Below are the code and all the weights of a small trained network. Each question names an input and a target symbol and asks about switching units off, where a switched-off unit gives its printed mean instead of its output.

import numpy as np


def w(rows, s, z=0):
    codes = np.array(rows[::2]) - 128.0
    scale = np.full(codes.shape[1], s)
    scale[-1] = z or s
    return codes * scale


def norm(h):
    return h / np.sqrt((h * h).mean(-1, keepdims=True) + 1e-5)


def f(y):
    return np.maximum(y, 0)


def softmax(a):
    e = np.exp(a - a.max(-1, keepdims=True))
    return e / e.sum(-1, keepdims=True)


def log_softmax(a):
    a = a - a.max(-1, keepdims=True)
    return a - np.log(np.exp(a).sum(-1, keepdims=True))


def net(x, mask):
    ids = ['ΓΞΠΣαζμφ'.index(c) for c in x.split()]
    T = len(ids)
    res = E[ids] + P[:T]
    u = 0
    for l in range(3):
        q, k, v = (norm(res) @ M[l].T for M in (Q, K, V))
        z = softmax(np.where(np.tri(T) > 0, q @ k.T / 2**0.5, -1e9)) @ v
        res = res + np.where(mask[u], z, O[l][:, -1]) @ O[l][:, :-1]
        u += 1
        y = f(norm(res) @ A[l][:, :-1].T + A[l][:, -1])
        res = res + np.where(mask[u : u + 12], y, B[l][:, -1]) @ B[l][:, :-1]
        u += 12
    return log_softmax(norm(res)[-1] @ U[:, :-1].T + U[:, -1])


Q, K, V, O, A, B = {}, {}, {}, {}, {}, {}
E = w([
[105,120,178,39,84,131,45,219,18],'Γ',
[135,224,59,128,79,154,144,161,105],'Ξ',
[116,120,100,65,106,108,246,44,210],'Π',
[163,206,113,73,165,111,109,172,98],'Σ',
[163,232,125,105,139,184,135,3,157],'α',
[88,134,198,136,113,243,172,79,60],'ζ',
[177,140,111,157,54,99,78,45,116],'μ',
[154,103,190,76,71,193,111,93,129],'φ',
],0.017)
P = w([
[7,206,213,130,94,42,135,134,165],'0',
[117,180,161,104,92,77,152,111,109],'1',
[153,137,130,109,106,138,159,125,117],'2',
[130,76,109,129,151,159,131,124,145],'3',
[134,45,71,158,177,162,117,135,133],'4',
[182,81,6,103,169,159,162,73,113],'5',
],0.011)
Q[0] = w([
[255,121,79,70,207,205,173,34,146],'L0H0',
[77,72,44,130,103,87,121,141,202],'L0H0',
],0.0073)
K[0] = w([
[214,2,14,169,179,197,162,135,105],'L0H0',
[110,95,136,119,200,164,97,148,246],'L0H0',
],0.0062)
V[0] = w([
[56,170,1,229,33,206,138,98,86],'L0H0',
[71,158,94,133,124,72,169,86,51],'L0H0',
],0.0043)
O[0] = w([
[138,167,155,66,173,75,2,56,81,246],'L0H0',
[96,48,171,151,128,173,89,224,105,214],'L0H0',
],0.0071,0.0013)
A[0] = w([
[209,154,59,165,157,92,90,105,185,126],'L0N0',
[176,183,64,81,150,94,196,71,176,190],'L0N1',
[111,148,134,155,221,220,17,97,130,29],'L0N2',
[79,101,62,228,209,87,162,109,162,3],'L0N3',
[134,192,153,89,160,103,75,217,82,193],'L0N4',
[183,123,75,241,53,39,60,96,139,121],'L0N5',
[95,115,151,215,87,226,178,21,46,118],'L0N6',
[52,91,79,156,217,120,242,23,30,126],'L0N7',
[168,187,150,180,111,205,127,234,185,14],'L0N8',
[84,117,117,30,150,59,48,74,149,101],'L0N9',
[108,117,202,57,145,214,90,28,194,132],'L0N10',
[81,202,174,127,139,166,107,111,253,135],'L0N11',
],0.0066,0.0035)
B[0] = w([
[147,145,101,70,117,108,137,208,190,171],'L0N0',
[82,143,102,214,146,44,116,206,181,224],'L0N1',
[174,190,33,61,138,110,220,76,60,158],'L0N2',
[155,160,174,118,147,155,22,79,107,130],'L0N3',
[212,211,156,211,64,177,40,126,183,197],'L0N4',
[125,71,191,53,73,174,165,158,189,176],'L0N5',
[9,137,96,43,59,147,164,142,163,220],'L0N6',
[47,142,60,86,172,190,31,114,193,178],'L0N7',
[29,113,57,5,101,101,142,174,184,138],'L0N8',
[161,145,146,151,53,136,87,175,76,171],'L0N9',
[182,188,54,159,66,148,193,157,66,255],'L0N10',
[198,195,99,45,103,3,182,126,75,174],'L0N11',
],0.006,0.0083)
Q[1] = w([
[100,50,202,160,123,122,138,64,121],'L1H0',
[119,108,232,255,178,161,184,145,50],'L1H0',
],0.0078)
K[1] = w([
[80,254,137,182,88,106,143,150,107],'L1H0',
[87,175,222,96,63,70,152,117,148],'L1H0',
],0.0092)
V[1] = w([
[198,28,139,140,2,75,65,69,176],'L1H0',
[148,204,120,145,168,113,60,207,172],'L1H0',
],0.0064)
O[1] = w([
[176,135,117,251,159,158,165,79,58,254],'L1H0',
[91,145,135,96,148,164,201,152,74,246],'L1H0',
],0.016,0.0015)
A[1] = w([
[76,99,100,131,153,118,131,114,169,71],'L1N0',
[140,95,204,122,199,126,127,100,94,2],'L1N1',
[131,165,94,111,123,70,194,91,148,84],'L1N2',
[152,84,118,137,150,153,67,132,83,140],'L1N3',
[71,123,154,115,121,68,156,113,140,61],'L1N4',
[101,88,112,144,166,95,171,119,217,84],'L1N5',
[124,161,132,193,178,48,113,129,152,98],'L1N6',
[47,142,127,86,200,126,125,183,144,130],'L1N7',
[145,174,124,160,87,119,130,98,155,92],'L1N8',
[106,108,128,139,133,70,170,130,124,81],'L1N9',
[146,129,97,93,86,131,33,150,4,141],'L1N10',
[133,192,110,148,111,118,134,186,179,94],'L1N11',
],0.012,0.0068)
B[1] = w([
[150,100,146,87,148,106,65,101,145,145],'L1N0',
[80,69,132,221,81,101,111,85,101,128],'L1N1',
[97,141,139,191,192,130,48,202,54,205],'L1N2',
[164,160,91,57,161,241,156,166,124,152],'L1N3',
[133,70,86,182,149,80,151,86,97,147],'L1N4',
[156,158,129,145,147,93,19,123,170,156],'L1N5',
[63,141,150,254,119,189,156,107,126,140],'L1N6',
[147,126,143,169,56,171,123,70,80,193],'L1N7',
[161,56,112,154,135,79,182,115,157,203],'L1N8',
[115,116,140,185,42,87,30,152,152,137],'L1N9',
[168,185,182,96,84,144,121,226,123,254],'L1N10',
[171,24,122,152,117,102,165,73,191,213],'L1N11',
],0.0089,0.0094)
Q[2] = w([
[157,92,32,135,101,172,137,117,199],'L2H0',
[41,95,154,108,249,2,164,81,109],'L2H0',
],0.0087)
K[2] = w([
[171,70,31,74,156,232,49,61,182],'L2H0',
[74,205,254,231,3,67,210,114,241],'L2H0',
],0.0052)
V[2] = w([
[138,180,58,81,88,132,216,31,89],'L2H0',
[121,229,80,130,254,83,108,65,180],'L2H0',
],0.0065)
O[2] = w([
[111,161,250,89,204,80,143,84,204,210],'L2H0',
[185,157,157,81,78,120,205,118,140,3],'L2H0',
],0.014,0.0061)
A[2] = w([
[46,155,102,113,146,163,164,131,103,90],'L2N0',
[155,139,142,113,145,131,129,173,99,29],'L2N1',
[128,73,84,174,153,74,136,102,177,90],'L2N2',
[183,104,151,139,189,122,146,117,71,4],'L2N3',
[154,143,122,158,117,60,92,137,145,87],'L2N4',
[173,106,130,130,118,113,125,126,115,107],'L2N5',
[125,117,82,161,136,138,117,168,144,28],'L2N6',
[151,209,97,117,165,85,96,129,136,163],'L2N7',
[7,134,132,91,139,138,127,131,138,119],'L2N8',
[74,97,149,128,131,148,122,80,127,110],'L2N9',
[97,143,68,170,146,135,118,133,81,104],'L2N10',
[112,121,68,169,150,90,91,122,135,73],'L2N11',
],0.015,0.0041)
B[2] = w([
[35,71,121,87,127,123,161,119,133,196],'L2N0',
[27,113,114,94,136,73,107,97,95,172],'L2N1',
[95,156,82,128,166,1,65,191,131,254],'L2N2',
[157,174,107,133,162,179,117,78,149,154],'L2N3',
[94,102,70,128,150,190,154,87,168,249],'L2N4',
[90,116,150,130,214,103,148,152,120,173],'L2N5',
[134,51,143,70,181,114,121,73,63,185],'L2N6',
[128,55,166,162,82,168,83,150,99,245],'L2N7',
[67,107,75,153,146,227,192,36,123,229],'L2N8',
[42,118,105,59,103,119,195,157,83,166],'L2N9',
[188,102,249,37,128,151,128,72,173,193],'L2N10',
[203,91,54,145,247,58,95,110,66,227],'L2N11',
],0.0097,0.0068)
U = w([
[186,3,208,48,178,126,160,107,62,2],'Γ',
[194,185,142,209,161,187,122,59,120,107],'Ξ',
[193,80,54,140,60,137,204,165,127,85],'Π',
[98,185,177,109,96,111,47,162,36,101],'Σ',
[176,183,206,48,159,53,214,139,166,167],'α',
[48,120,113,95,160,171,202,102,129,172],'ζ',
[110,119,97,161,198,41,135,185,141,207],'μ',
[124,69,170,119,106,165,56,148,244,48],'φ',
],0.0069,0.0042)

Each question gives the input, a string of symbols that net reads in full, and the target symbol t.
The units are the heads (2 rows each of Q, K, V and O) and the neurons (one row each of A and B). Each row of codes is followed by its name. A weight is (code - 128) times the scale printed after its matrix; where a second scale follows, it is the last column's (O, A, B and U).
mask holds one flag per unit, layer by layer, with each layer's heads first. A switched-off unit (its flag False) gives its mean, the last column of its rows in O or B, instead of its output. The means were averaged over made-up inputs and are rounded, as every weight is.
A unit's drop is (log p(t) with every unit on - log p(t) with that unit switched off) / (log p(t) with every unit on - log p(t) with every unit switched off).
The circuit of an input: a set's keep is (log p(t) with only the set's units on - log p(t) with every unit switched off) / (log p(t) with every unit on - log p(t) with every unit switched off). Starting from the 12 units with the biggest drops (on a tie, the unit counted first), units are removed one at a time, each time the one whose removal leaves the highest keep (on an exact tie, the one counted first), for as long as the keep stays at least 0.8.
units of the circuit, in order: the units of the circuit, biggest drop first
k most important neurons: the k neurons with the biggest drops, biggest first
k most important neurons of layer l: the k neurons of layer l with the biggest drops, biggest first
input φ Π Π φ Γ α, target Γ: 3 most important neurons -> L0N4, L1N2, L0N1
input Π α μ, target α: units of the circuit, in order -> L2H0, L1N10
input φ Ξ μ, target Σ: 4 most important neurons -> L0N5, L1N10, L0N4, L1N11
input Γ Π φ ζ Σ, target φ: 3 most important neurons of layer 0 -> L0N4, L0N7, L0N10
input Π μ φ α μ, target α: units of the circuit, in order -> L1N10, L2H0
input Ξ Σ μ, target ζ: 2 most important neurons -> L0N5, L0N4
input ζ μ μ φ φ, target μ: 2 most important neurons -> L0N6, L0N4
input Π Γ Σ φ α, target μ: 2 most important neurons -> L0N1, L0N11
input μ ζ φ Ξ φ, target Σ: 2 most important neurons -> L1N10, L1N11
input Π α α Ξ, target α: 3 most important neurons of layer 0 -> L0N4, L0N11, L0N7
input Σ Σ Σ ζ α, target φ: units of the circuit, in order -> L1H0, L2N7
input μ φ μ Σ, target Ξ: units of the circuit, in order -> L0N4, L1H0, L0N5
input φ Ξ Σ φ φ φ, target μ: 2 most important neurons -> L2N2, L0N1
input α α α Σ, target α: most important neuron of layer 1 -> L1N2
input Ξ Π μ μ Γ Ξ, target Γ: units of the circuit, in order -> L2N10, L2N6
input α φ Π φ, target Π: most important neuron of layer 1 -> L1N2
input μ μ Π Ξ, target Π: 4 most important neurons -> L0N4, L0N7, L1N2, L1N11
input Γ α μ φ α, target μ: units of the circuit, in order -> L0N1, L2N2, L1N11
input φ φ Ξ Σ, target Σ: 2 most important neurons -> L0N4, L0N10
input Ξ μ φ Σ Σ, target ζ: units of the circuit, in order -> L1H0, L2N8
input ζ α Γ μ Σ Ξ, target ζ: 3 most important neurons -> L0N10, L0N9, L1N10
input μ Π Γ ζ Π Σ, target Π: 3 most important neurons -> L0N4, L0N7, L0N6
input μ Σ Σ, target ζ: 3 most important neurons -> L0N8, L0N10, L1N2
input Γ Σ μ μ, target Ξ: most important neuron -> L0N0
input α Σ μ Ξ, target Ξ: 3 most important neurons of layer 0 -> L0N4, L0N5, L0N7
input Σ Γ Π φ, target Π: 3 most important neurons of layer 1 -> L1N2, L1N5, L1N10
